Below are the code and all the weights of a small trained network. Each question names an input and a class and asks about switching units off, where a switched-off unit gives its printed mean instead of its output.

import numpy as np


def w(rows, s, z=0):
    codes = np.array(rows[::2]) - 128.0
    scale = np.full(codes.shape[1], s)
    scale[-1] = z or s
    return codes * scale


def f(y):
    return np.maximum(y, 0)


def log_softmax(a):
    a = a - a.max(-1, keepdims=True)
    return a - np.log(np.exp(a).sum(-1, keepdims=True))


def net(x, mask):
    res = np.array(x, float).reshape(1, 4) / 4 @ E
    y = f(res @ A[0][:, :-1].T + A[0][:, -1])
    res = res + np.where(mask, y, B[0][:, -1]) @ B[0][:, :-1]
    return log_softmax(res[-1] @ U[:, :-1].T + U[:, -1])


A, B = {}, {}
E = w([
[118,125,236,29,126,254,175,143,95],'x0',
[43,31,42,47,174,110,64,31,58],'x1',
[80,213,67,130,145,179,114,22,134],'x2',
[209,133,59,105,233,173,118,170,123],'x3',
],0.0087)
A[0] = w([
[55,42,131,146,50,88,149,173,119,197],'n0',
[109,124,98,112,104,107,100,22,104,193],'n1',
[185,158,153,157,152,227,138,173,175,172],'n2',
[122,111,190,149,61,121,127,167,186,112],'n3',
[159,176,65,170,139,122,101,80,130,161],'n4',
[137,103,84,109,185,147,132,127,121,143],'n5',
[109,248,147,120,118,174,172,61,202,157],'n6',
[202,142,152,115,218,92,126,146,141,156],'n7',
[163,77,104,101,230,70,70,154,103,252],'n8',
[135,86,129,72,212,254,103,152,95,161],'n9',
],0.0098,0.0042)
B[0] = w([
[208,81,174,244,131,149,64,83,152,213],'n0',
[102,41,49,94,168,201,120,8,54,234],'n1',
[78,146,70,66,159,169,187,178,130,242],'n2',
[110,196,157,130,2,122,105,159,164,212],'n3',
[121,111,43,170,115,189,84,51,116,200],'n4',
[113,81,104,58,98,139,77,115,89,188],'n5',
[93,130,81,102,178,82,138,154,84,227],'n6',
[102,89,121,134,190,136,154,185,154,194],'n7',
[105,70,48,151,248,124,150,101,106,241],'n8',
[124,125,99,66,99,184,25,50,117,254],'n9',
],0.0088,0.011)
U = w([
[78,248,163,108,35,66,155,194,145,7],'0',
[214,99,199,242,1,81,12,99,179,172],'1',
[25,47,31,99,157,150,37,79,27,200],'2',
[133,44,83,233,209,58,169,209,146,37],'3',
],0.0066,0.002)

Each question gives the input, the list of numbers given to net, and the class t.
The units are the neurons (one row each of A and B). Each row of codes is followed by its name. A weight is (code - 128) times the scale printed after its matrix; where a second scale follows, it is the last column's (A, B and U).
mask holds one flag per neuron, in row order. A switched-off neuron (its flag False) gives its mean, the last column of its row in B, instead of its output. The means were averaged over made-up inputs and are rounded, as every weight is.
A unit's drop is (log p(t) with every unit on - log p(t) with that unit switched off) / (log p(t) with every unit on - log p(t) with every unit switched off).
The circuit of an input: a set's keep is (log p(t) with only the set's units on - log p(t) with every unit switched off) / (log p(t) with every unit on - log p(t) with every unit switched off). Starting from all 10 units, units are removed one at a time, each time the one whose removal leaves the highest keep (on an exact tie, the one counted first), for as long as the keep stays at least 0.8.
units of the circuit, in order: the units of the circuit, biggest drop first
unit that matters most: the unit with the biggest drop
top k neurons: the k neurons with the biggest drops, biggest first
drop when u is switched off: that unit's drop, to one decimal
input [0,-6,-6,-1], class 0: units of the circuit, in order : (n2 n3)
input [-4,-6,3,4], class 3: units of the circuit, in order : (n9)
input [3,-5,5,0], class 0: units of the circuit, in order : (n1 n8)
input [-1,-6,-1,7], class 3: top 2 neurons : (n1 n7)
input [-2,-1,1,-3], class 1: top 2 neurons : (n8 n2)
input [-3,-6,-3,3], class 3: top 2 neurons : (n7 n9)
input [-5,-4,1,4], class 3: top 2 neurons : (n9 n1)
input [-4,-4,3,2], class 3: top 3 neurons : (n9 n1 n5)
input [-7,-2,-1,3], class 3: top 2 neurons : (n9 n1)
input [-2,-7,-5,-4], class 1: top 2 neurons : (n0 n6)
input [5,-4,-2,-3], class 0: drop when n5 is switched off : 0.0
input [7,-1,-6,-7], class 1: drop when n0 is switched off : 0.1
input [7,-2,-5,0], class 0: drop when n3 is switched off : 0.1
input [0,2,-1,-8], class 1: unit that matters most : n0
